Below is a small trained network, with its code and all its weights. Each question gives an input and a class and asks what happens when units are switched off, that is, made to give their printed mean instead of their output.

import numpy as np


def w(rows, s, z=0):
    codes = np.array(rows[::2]) - 128.0
    scale = np.full(codes.shape[1], s)
    scale[-1] = z or s
    return codes * scale


def norm(h):
    return h / np.sqrt((h * h).mean(-1, keepdims=True) + 1e-5)


def f(y):
    return y / 2 * (1 + np.tanh(0.7978845608 * (y + 0.044715 * y**3)))


def log_softmax(a):
    a = a - a.max(-1, keepdims=True)
    return a - np.log(np.exp(a).sum(-1, keepdims=True))


def net(x, mask):
    res = np.array(x, float).reshape(1, 4) / 4 @ E
    u = 0
    for l in range(4):
        y = f(norm(res) @ A[l][:, :-1].T + A[l][:, -1])
        res = res + np.where(mask[u : u + 7], y, B[l][:, -1]) @ B[l][:, :-1]
        u += 7
    return log_softmax(norm(res)[-1] @ U[:, :-1].T + U[:, -1])


A, B = {}, {}
E = w([
[128,128,129,127,130,127,127,134,129,128],'x0',
[162,122,92,44,155,115,174,116,116,136],'x1',
[156,150,254,92,136,133,116,85,157,161],'x2',
[236,110,112,156,125,175,125,139,169,68],'x3',
],0.009)
A[0] = w([
[98,161,91,159,99,100,97,98,121,142,64],'L0N1',
[57,144,61,149,122,114,107,132,98,163,69],'L0N2',
[2,125,57,118,128,106,150,167,56,150,159],'L0N3',
[209,143,208,94,124,224,104,96,181,93,49],'L0N4',
[83,123,165,252,57,138,75,138,141,139,255],'L0N5',
[188,114,57,183,137,155,120,145,133,10,77],'L0N6',
[97,164,231,118,165,77,105,70,123,223,58],'L0N7',
],0.0055,0.0046)
B[0] = w([
[162,130,139,156,124,152,131,137,157,107,128],'L0N1',
[200,152,153,154,139,115,129,83,171,114,168],'L0N2',
[255,138,198,162,190,67,130,54,134,119,254],'L0N3',
[172,125,139,175,168,24,147,87,80,129,191],'L0N4',
[108,142,165,221,124,118,111,171,140,75,237],'L0N5',
[50,155,138,102,77,174,157,212,130,88,205],'L0N6',
[81,80,27,91,97,182,89,185,119,145,200],'L0N7',
],0.0064,0.0068)
A[1] = w([
[3,155,175,174,96,196,11,151,159,171,37],'L1N1',
[161,124,117,202,86,102,114,75,143,104,68],'L1N2',
[100,53,92,55,79,172,170,93,131,201,3],'L1N3',
[211,156,122,102,161,164,172,136,228,118,98],'L1N4',
[158,153,21,20,79,239,171,151,117,103,24],'L1N5',
[149,67,160,185,128,117,140,93,173,67,33],'L1N6',
[112,118,56,49,104,204,164,135,154,115,9],'L1N7',
],0.0051,0.0041)
B[1] = w([
[170,11,63,93,3,68,237,35,21,140,253],'L1N1',
[96,196,172,98,192,135,105,140,173,111,188],'L1N2',
[115,199,180,130,182,161,91,140,119,99,140],'L1N3',
[108,86,67,137,97,68,128,98,99,183,191],'L1N4',
[86,109,161,209,203,43,192,187,200,248,218],'L1N5',
[87,186,108,133,171,139,110,121,138,162,172],'L1N6',
[125,131,156,163,183,103,124,161,178,188,146],'L1N7',
],0.0064,0.0025)
A[2] = w([
[51,164,139,3,189,180,122,155,146,190,14],'L2N1',
[21,100,94,175,9,212,89,178,107,92,87],'L2N2',
[44,71,147,153,55,148,66,138,167,163,21],'L2N3',
[54,178,124,3,156,176,92,146,168,204,4],'L2N4',
[216,143,82,64,196,109,149,69,98,178,126],'L2N5',
[163,181,232,247,161,141,3,76,141,112,2],'L2N6',
[122,133,159,203,103,110,72,84,73,106,77],'L2N7',
],0.0054,0.0025)
B[2] = w([
[81,157,130,105,167,188,92,184,173,42,158],'L2N1',
[108,152,180,2,153,179,60,21,112,158,206],'L2N2',
[193,135,101,85,115,138,118,90,103,125,138],'L2N3',
[103,184,174,168,186,201,71,180,191,75,155],'L2N4',
[107,148,117,68,57,162,56,116,111,96,253],'L2N5',
[133,124,8,184,188,69,217,209,182,192,255],'L2N6',
[162,103,69,80,151,146,171,172,150,168,187],'L2N7',
],0.0072,0.0049)
A[3] = w([
[129,89,60,99,140,161,224,179,138,162,49],'L3N1',
[103,158,165,117,121,166,99,153,118,84,71],'L3N2',
[103,168,113,139,122,254,62,152,115,71,21],'L3N3',
[137,167,133,92,192,98,124,110,112,143,117],'L3N4',
[231,160,88,67,135,108,141,39,80,71,94],'L3N5',
[103,181,126,132,56,245,136,121,138,48,1],'L3N6',
[87,168,138,135,84,211,90,154,137,67,72],'L3N7',
],0.0075,0.0034)
B[3] = w([
[201,144,199,230,140,37,149,88,140,138,178],'L3N1',
[106,175,108,124,187,152,120,167,132,88,160],'L3N2',
[88,158,122,79,142,203,100,140,147,97,207],'L3N3',
[101,125,142,88,67,179,66,145,157,149,163],'L3N4',
[12,29,191,107,2,159,114,68,8,184,255],'L3N5',
[108,155,150,84,174,174,107,174,162,103,189],'L3N6',
[111,182,131,78,202,204,99,138,176,101,197],'L3N7',
],0.006,0.0061)
U = w([
[153,136,98,235,170,62,192,169,170,152,195],'0',
[109,79,142,83,43,112,110,41,36,176,5],'1',
[74,179,127,98,165,244,94,171,160,69,149],'2',
],0.011,0.00023)

Each question gives the input, the list of numbers given to net, and the class t.
The units are the neurons (one row each of A and B). Each row of codes is followed by its name. A weight is (code - 128) times the scale printed after its matrix; where a second scale follows, it is the last column's (A, B and U).
mask holds one flag per neuron, layer by layer. A switched-off neuron (its flag False) gives its mean, the last column of its row in B, instead of its output. The means were averaged over made-up inputs and are rounded, as every weight is.
A unit's drop is (log p(t) with every unit on - log p(t) with that unit switched off) / (log p(t) with every unit on - log p(t) with every unit switched off).
The circuit of an input: a set's keep is (log p(t) with only the set's units on - log p(t) with every unit switched off) / (log p(t) with every unit on - log p(t) with every unit switched off). Starting from the 12 units with the biggest drops (on a tie, the unit counted first), units are removed one at a time, each time the one whose removal leaves the highest keep (on an exact tie, the one counted first), for as long as the keep stays at least 0.8.
units of the circuit, in order: the units of the circuit, biggest drop first
top k neurons: the k neurons with the biggest drops, biggest first
k most important neurons of layer l: the k neurons of layer l with the biggest drops, biggest first
drop when u is switched off: that unit's drop, to one decimal
input [5,-8,2,-1], class 1: units of the circuit, in order : (L1N1)
input [-3,3,8,0], class 2: top 2 neurons : (L0N3, L0N7)
input [-2,8,3,0], class 2: top 3 neurons : (L0N3, L1N1, L2N1)
input [-5,1,7,-5], class 2: top 3 neurons : (L0N5, L2N4, L1N3)
input [8,4,-1,7], class 0: top 2 neurons : (L0N3, L0N6)
input [3,0,0,-1], class 0: top 2 neurons : (L2N6, L1N1)
input [-3,0,-8,-7], class 0: top 3 neurons : (L1N1, L2N6, L2N2)
input [3,7,-2,8], class 0: top 2 neurons : (L1N5, L0N3)
input [7,0,2,1], class 0: 2 most important neurons of layer 1 : (L1N1, L1N4)
input [-8,5,-1,1], class 0: top 3 neurons : (L0N3, L1N5, L0N4)
input [-3,7,1,5], class 1: top 2 neurons : (L0N7, L0N4)
input [-5,-2,6,1], class 0: top 2 neurons : (L0N4, L0N6)
input [2,-7,5,1], class 0: drop when L0N6 is switched off : 1.4
input [5,3,-8,-3], class 1: drop when L0N3 is switched off : 0.2
input [5,5,-4,0], class 1: drop when L0N3 is switched off : 3.2
input [-6,8,-4,2], class 0: most important neuron of layer 1 : (L1N5)
